Here is a tiny trained network, its code and every weight. The questions are about switching its units off for an input and a target symbol, where a switched-off unit gives its printed mean instead of its output.

import numpy as np


def w(rows, s, z=0):
    codes = np.array(rows[::2]) - 128.0
    scale = np.full(codes.shape[1], s)
    scale[-1] = z or s
    return codes * scale


def f(y):
    return y / 2 * (1 + np.tanh(0.7978845608 * (y + 0.044715 * y**3)))


def softmax(a):
    e = np.exp(a - a.max(-1, keepdims=True))
    return e / e.sum(-1, keepdims=True)


def log_softmax(a):
    a = a - a.max(-1, keepdims=True)
    return a - np.log(np.exp(a).sum(-1, keepdims=True))


def net(x, mask):
    ids = ['βγεημψω'.index(c) for c in x.split()]
    T = len(ids)
    res = E[ids] + P[:T]
    u = 0
    for l in range(2):
        r = res
        for j in range(3):
            rows = slice(2 * j, 2 * j + 2)
            q, k, v = (r @ M[l][rows].T for M in (Q, K, V))
            z = softmax(np.where(np.tri(T) > 0, q @ k.T / 2**0.5, -1e9)) @ v
            o = O[l][rows]
            res = res + np.where(mask[u + j], z, o[:, -1]) @ o[:, :-1]
        u += 3
        y = f(res @ A[l][:, :-1].T + A[l][:, -1])
        res = res + np.where(mask[u : u + 12], y, B[l][:, -1]) @ B[l][:, :-1]
        u += 12
    return log_softmax(res[-1] @ U[:, :-1].T + U[:, -1])


Q, K, V, O, A, B = {}, {}, {}, {}, {}, {}
E = w([
[17,138,119,191],'β',
[23,141,174,137],'γ',
[226,135,128,149],'ε',
[255,106,52,185],'η',
[139,77,52,112],'μ',
[112,176,215,132],'ψ',
[156,117,147,103],'ω',
],0.0082)
P = w([
[133,87,145,102],'0',
[144,175,46,174],'1',
[35,82,160,160],'2',
[66,187,122,80],'3',
[198,164,243,249],'4',
[163,160,54,135],'5',
],0.015)
Q[0] = w([
[118,64,36,141],'L0H0',
[179,173,116,169],'L0H0',
[129,9,153,121],'L0H1',
[181,107,162,150],'L0H1',
[107,230,148,127],'L0H2',
[50,160,149,116],'L0H2',
],0.011)
K[0] = w([
[86,81,185,39],'L0H0',
[132,38,62,134],'L0H0',
[163,34,255,60],'L0H1',
[35,58,158,71],'L0H1',
[146,170,186,82],'L0H2',
[113,101,123,63],'L0H2',
],0.0096)
V[0] = w([
[140,126,31,148],'L0H0',
[129,135,225,160],'L0H0',
[179,155,144,186],'L0H1',
[43,122,109,137],'L0H1',
[131,138,141,254],'L0H2',
[132,87,166,65],'L0H2',
],0.011)
O[0] = w([
[131,150,45,212,171],'L0H0',
[105,134,229,79,122],'L0H0',
[86,254,167,121,151],'L0H1',
[51,67,124,216,245],'L0H1',
[8,176,141,117,254],'L0H2',
[182,96,78,95,77],'L0H2',
],0.0078,0.0037)
A[0] = w([
[157,115,177,51,135],'L0N0',
[131,92,212,145,135],'L0N1',
[63,137,69,135,236],'L0N2',
[91,80,99,125,131],'L0N3',
[118,175,138,63,147],'L0N4',
[163,166,69,143,254],'L0N5',
[155,184,45,68,69],'L0N6',
[151,115,254,172,128],'L0N7',
[55,185,90,171,53],'L0N8',
[228,34,15,72,125],'L0N9',
[126,181,196,188,91],'L0N10',
[212,137,47,127,111],'L0N11',
],0.0087,0.006)
B[0] = w([
[178,141,89,79,132],'L0N0',
[84,96,126,117,154],'L0N1',
[197,149,203,140,246],'L0N2',
[125,132,140,175,148],'L0N3',
[135,186,104,172,142],'L0N4',
[94,138,210,143,187],'L0N5',
[76,141,127,163,137],'L0N6',
[40,77,89,110,166],'L0N7',
[203,117,115,113,215],'L0N8',
[254,133,153,182,138],'L0N9',
[113,51,58,115,177],'L0N10',
[141,138,156,166,130],'L0N11',
],0.0087,0.011)
Q[1] = w([
[116,114,33,115],'L1H0',
[58,89,130,151],'L1H0',
[128,70,156,174],'L1H1',
[201,107,116,108],'L1H1',
[151,127,8,139],'L1H2',
[113,175,243,116],'L1H2',
],0.012)
K[1] = w([
[107,199,71,187],'L1H0',
[69,166,152,74],'L1H0',
[116,156,126,228],'L1H1',
[2,80,114,80],'L1H1',
[72,197,85,196],'L1H2',
[169,80,144,127],'L1H2',
],0.0097)
V[1] = w([
[163,44,123,144],'L1H0',
[214,153,84,117],'L1H0',
[175,145,160,37],'L1H1',
[152,104,141,159],'L1H1',
[158,254,140,127],'L1H2',
[129,137,89,19],'L1H2',
],0.0092)
O[1] = w([
[93,119,48,106,254],'L1H0',
[29,66,144,43,95],'L1H0',
[124,62,147,162,151],'L1H1',
[156,107,103,107,233],'L1H1',
[144,216,254,49,44],'L1H2',
[62,38,219,164,21],'L1H2',
],0.0076,0.005)
A[1] = w([
[190,185,231,108,101],'L1N0',
[134,110,148,217,147],'L1N1',
[131,53,52,164,89],'L1N2',
[104,84,60,164,76],'L1N3',
[56,109,214,90,215],'L1N4',
[1,63,150,165,89],'L1N5',
[182,205,163,161,122],'L1N6',
[129,83,71,162,71],'L1N7',
[12,78,118,104,2],'L1N8',
[214,143,187,54,168],'L1N9',
[64,76,192,101,27],'L1N10',
[206,140,177,152,99],'L1N11',
],0.0086,0.0093)
B[1] = w([
[46,221,112,150,180],'L1N0',
[107,72,93,92,252],'L1N1',
[80,200,136,133,227],'L1N2',
[100,178,166,120,202],'L1N3',
[191,40,221,188,255],'L1N4',
[180,104,86,2,227],'L1N5',
[178,112,115,50,203],'L1N6',
[124,220,133,134,188],'L1N7',
[165,232,238,65,160],'L1N8',
[75,153,126,203,179],'L1N9',
[157,251,101,146,167],'L1N10',
[110,160,154,80,155],'L1N11',
],0.0078,0.0098)
U = w([
[246,152,114,137,138],'β',
[56,128,90,213,159],'γ',
[158,148,225,199,127],'ε',
[121,219,160,103,2],'η',
[61,127,95,40,132],'μ',
[141,2,105,137,197],'ψ',
[150,121,165,45,121],'ω',
],0.006,0.0063)

Each question gives the input, a string of symbols that net reads in full, and the target symbol t.
The units are the heads (2 rows each of Q, K, V and O) and the neurons (one row each of A and B). Each row of codes is followed by its name. A weight is (code - 128) times the scale printed after its matrix; where a second scale follows, it is the last column's (O, A, B and U).
mask holds one flag per unit, layer by layer, with each layer's heads first. A switched-off unit (its flag False) gives its mean, the last column of its rows in O or B, instead of its output. The means were averaged over made-up inputs and are rounded, as every weight is.
A unit's drop is (log p(t) with every unit on - log p(t) with that unit switched off) / (log p(t) with every unit on - log p(t) with every unit switched off).
The circuit of an input: a set's keep is (log p(t) with only the set's units on - log p(t) with every unit switched off) / (log p(t) with every unit on - log p(t) with every unit switched off). Starting from the 12 units with the biggest drops (on a tie, the unit counted first), units are removed one at a time, each time the one whose removal leaves the highest keep (on an exact tie, the one counted first), for as long as the keep stays at least 0.8.
units of the circuit, in order: the units of the circuit, biggest drop first
unit that matters most: the unit with the biggest drop
top k neurons: the k neurons with the biggest drops, biggest first
k most important neurons of layer l: the k neurons of layer l with the biggest drops, biggest first
heads that matter: for each layer, one digit per head in row order, 1 if its drop is at least 0.15 and else 0, layers parted by /
input ψ β μ, target ω: top 2 neurons	(L1N5, L1N8)
input γ β β ω, target γ: unit that matters most	L1H2
input β γ ε β ε, target μ: heads that matter	000 / 000
input ε β γ μ, target ε: heads that matter	010 / 001
input β β ψ β β, target γ: units of the circuit, in order	(L0N7, L1H2, L0H1)
input β μ γ ε ε, target β: units of the circuit, in order	(L1H2, L1N6)
input ψ ω β β μ, target ψ: 4 most important neurons of layer 0	(L0N10, L0N7, L0N5, L0N4)
input ε ε γ, target ε: heads that matter	010 / 001
input μ ψ β ε, target μ: units of the circuit, in order	(L1H0, L0N9, L0H2)
input β ψ ω β γ, target ω: top 4 neurons	(L0N7, L0N10, L1N5, L1N8)
input ψ ε ε, target ω: heads that matter	111 / 001
input ε ψ ω ε, target ε: top 2 neurons	(L1N4, L0N10)
input ω γ ω μ ε β, target ω: 3 most important neurons of layer 0	(L0N9, L0N0, L0N7)
input μ ε η, target β: unit that matters most	L0N9
input ψ γ β γ β, target μ: top 3 neurons	(L1N5, L0N7, L0N10)
input γ β ω β β, target γ: heads that matter	100 / 000
input β ε η ε, target β: heads that matter	010 / 101
input ε β β β, target ε: top 3 neurons	(L1N4, L0N10, L0N0)
input ω ε η β β μ, target ω: heads that matter	111 / 100
input β η β μ, target β: unit that matters most	L1H2
input ω η ε ε ε, target η: top 2 neurons	(L0N10, L1N0)
